Below is a small trained network, with its code and all its weights. Each question gives an input and a class and asks what happens when units are switched off, that is, made to give their printed mean instead of their output.

import numpy as np


def w(rows, s, z=0):
    codes = np.array(rows[::2]) - 128.0
    scale = np.full(codes.shape[1], s)
    scale[-1] = z or s
    return codes * scale


def norm(h):
    return h / np.sqrt((h * h).mean(-1, keepdims=True) + 1e-5)


def f(y):
    return np.maximum(y, 0)


def log_softmax(a):
    a = a - a.max(-1, keepdims=True)
    return a - np.log(np.exp(a).sum(-1, keepdims=True))


def net(x, mask):
    res = np.array(x, float).reshape(1, 7) / 4 @ E
    u = 0
    for l in range(3):
        y = f(norm(res) @ A[l][:, :-1].T + A[l][:, -1])
        res = res + np.where(mask[u : u + 6], y, B[l][:, -1]) @ B[l][:, :-1]
        u += 6
    return log_softmax(norm(res)[-1] @ U[:, :-1].T + U[:, -1])


A, B = {}, {}
E = w([
[129,124,127,126,127,130,132,130,126,125,130,128],'x0',
[129,129,128,128,129,128,128,128,129,128,128,129],'x1',
[154,143,198,133,2,96,120,133,125,164,139,124],'x2',
[102,149,123,86,114,156,121,135,191,181,237,111],'x3',
[125,147,159,94,133,162,134,95,96,125,153,230],'x4',
[126,128,128,127,127,130,125,129,126,126,127,129],'x5',
[128,129,128,128,127,129,127,129,127,128,126,128],'x6',
],0.0049)
A[0] = w([
[132,130,159,123,28,145,139,138,139,145,152,115,3],'0.n1',
[130,133,128,154,110,90,123,131,127,127,92,15,220],'0.n2',
[109,129,102,144,137,133,136,139,146,132,123,2,204],'0.n3',
[107,132,133,110,158,147,124,129,160,160,192,107,117],'0.n4',
[137,131,116,147,159,134,136,123,85,101,36,138,178],'0.n5',
[132,126,195,146,33,106,129,133,76,134,54,131,100],'0.n6',
],0.0084,0.0023)
B[0] = w([
[94,84,218,119,169,78,126,140,66,148,131,60,207],'0.n1',
[134,74,71,155,41,216,194,155,90,61,117,24,254],'0.n2',
[159,142,116,118,166,31,57,134,254,208,115,171,251],'0.n3',
[134,129,55,135,153,147,129,147,132,87,91,171,220],'0.n4',
[103,118,217,101,91,82,115,155,109,181,194,80,251],'0.n5',
[167,161,20,142,132,144,129,121,163,79,100,209,251],'0.n6',
],0.0058,0.0075)
A[1] = w([
[115,112,204,130,127,81,106,137,124,179,155,6,24],'1.n1',
[75,136,254,95,136,118,130,128,40,165,185,153,58],'1.n2',
[124,173,139,130,102,207,91,75,145,151,155,102,103],'1.n3',
[106,128,134,107,89,168,142,140,153,162,173,86,89],'1.n4',
[147,194,151,129,121,166,117,57,118,127,113,181,1],'1.n5',
[106,153,111,117,125,243,162,88,126,122,147,117,25],'1.n6',
],0.0089,0.00092)
B[1] = w([
[29,141,186,146,133,127,193,216,69,154,100,207,247],'1.n1',
[254,131,44,100,113,165,54,34,197,86,141,22,254],'1.n2',
[109,108,85,116,151,139,144,150,126,114,143,131,136],'1.n3',
[140,132,168,156,219,72,109,94,75,99,93,133,166],'1.n4',
[107,170,171,175,155,93,139,201,113,162,65,183,162],'1.n5',
[42,121,128,107,158,210,174,159,98,118,118,104,158],'1.n6',
],0.0056,0.0089)
A[2] = w([
[146,150,175,130,104,93,123,102,108,143,118,245,1],'2.n1',
[97,123,128,99,133,187,164,117,108,125,151,180,50],'2.n2',
[120,107,153,149,93,120,132,139,171,177,126,74,31],'2.n3',
[67,98,200,130,131,77,159,178,78,157,148,119,32],'2.n4',
[175,99,130,97,111,121,86,22,143,113,192,89,21],'2.n5',
[80,136,134,105,173,181,161,114,77,104,169,163,182],'2.n6',
],0.013,0.00056)
B[2] = w([
[156,230,210,228,254,132,103,54,117,109,105,86,180],'2.n1',
[69,105,133,138,76,145,169,100,114,135,111,190,180],'2.n2',
[107,168,181,87,161,159,127,70,52,112,178,207,199],'2.n3',
[36,36,175,109,158,63,148,149,85,120,169,45,239],'2.n4',
[215,118,208,46,63,155,85,103,142,212,182,74,254],'2.n5',
[118,148,168,101,41,194,144,90,122,169,141,207,201],'2.n6',
],0.0067,0.0092)
U = w([
[22,63,175,118,162,59,153,174,70,133,156,84,253],'0',
[224,132,166,56,79,159,69,80,139,175,170,65,227],'1',
[176,106,30,184,9,127,172,159,98,47,73,96,2],'2',
[166,221,159,224,194,116,113,89,109,98,75,148,52],'3',
[112,129,19,114,210,92,86,159,236,157,136,164,66],'4',
[56,138,107,103,73,222,169,98,127,155,128,253,46],'5',
],0.0072,0.00087)

Each question gives the input, the list of numbers given to net, and the class t.
The units are the neurons (one row each of A and B). Each row of codes is followed by its name. A weight is (code - 128) times the scale printed after its matrix; where a second scale follows, it is the last column's (A, B and U).
mask holds one flag per neuron, layer by layer. A switched-off neuron (its flag False) gives its mean, the last column of its row in B, instead of its output. The means were averaged over made-up inputs and are rounded, as every weight is.
A unit's drop is (log p(t) with every unit on - log p(t) with that unit switched off) / (log p(t) with every unit on - log p(t) with every unit switched off).
The circuit of an input: a set's keep is (log p(t) with only the set's units on - log p(t) with every unit switched off) / (log p(t) with every unit on - log p(t) with every unit switched off). Starting from the 12 units with the biggest drops (on a tie, the unit counted first), units are removed one at a time, each time the one whose removal leaves the highest keep (on an exact tie, the one counted first), for as long as the keep stays at least 0.8.
circuit, biggest first: the units of the circuit, biggest drop first
top k neurons: the k neurons with the biggest drops, biggest first
top k neurons in layer l: the k neurons of layer l with the biggest drops, biggest first
drop when u is switched off: that unit's drop, to one decimal
input [3,7,7,-4,6,-4,6], class 3: top neuron : [0.n6]
input [0,-3,-2,2,7,8,-5], class 5: top 3 neurons : [0.n5 0.n3 0.n1]
input [-6,-6,-2,6,-8,6,-5], class 4: top 2 neurons : [0.n3 1.n2]
input [1,-6,5,-6,2,6,2], class 3: circuit, biggest first : [0.n6 2.n1]
input [0,4,6,4,0,-5,7], class 0: top 2 neurons : [1.n1 0.n1]
input [7,-4,1,-3,-3,-1,-5], class 2: top 2 neurons : [0.n6 0.n2]
input [-5,-1,2,-2,8,7,-6], class 3: top 2 neurons : [0.n2 2.n1]
input [7,-8,-1,8,-6,7,-8], class 4: top 3 neurons : [0.n4 0.n5 1.n2]
input [3,5,3,-4,-7,-3,-7], class 2: top 2 neurons : [0.n6 0.n2]
input [0,-1,-1,3,-3,2,4], class 4: top 2 neurons : [0.n3 1.n2]
input [2,-8,1,-7,-4,5,6], class 2: top 3 neurons : [0.n6 0.n1 1.n2]
input [0,-6,-1,7,3,2,-5], class 5: top 2 neurons : [0.n4 0.n5]
input [5,6,6,-1,0,2,1], class 2: top 3 neurons in layer 0 : [0.n6 0.n3 0.n1]
input [-1,5,4,-7,-4,-5,-2], class 2: circuit, biggest first : [0.n6]
input [6,1,5,-3,-6,-5,-5], class 2: top 3 neurons : [0.n6 0.n2 1.n2]
input [6,5,6,4,-2,-8,-7], class 0: top 2 neurons : [0.n1 2.n4]
input [5,1,1,7,-8,2,6], class 0: top 2 neurons in layer 1 : [1.n2 1.n1]
input [-4,-5,1,5,-8,-4,4], class 0: top 2 neurons in layer 2 : [2.n3 2.n5]
input [7,4,7,-1,-5,7,-7], class 2: top 2 neurons in layer 0 : [0.n6 0.n5]
input [-6,7,6,-7,-6,-6,-7], class 2: circuit, biggest first : [0.n6]
input [-6,-6,0,5,5,-3,-4], class 5: top 3 neurons in layer 0 : [0.n5 0.n4 0.n3]
input [7,-6,1,-2,8,-3,-6], class 3: top 3 neurons in layer 0 : [0.n1 0.n2 0.n5]
input [-2,0,6,-4,4,-4,8], class 3: drop when 0.n4 is switched off : 0.0
input [4,-6,-4,-7,8,-1,1], class 1: drop when 1.n2 is switched off : 2.4
input [-4,3,-5,8,1,-4,2], class 5: drop when 1.n2 is switched off : 1.0
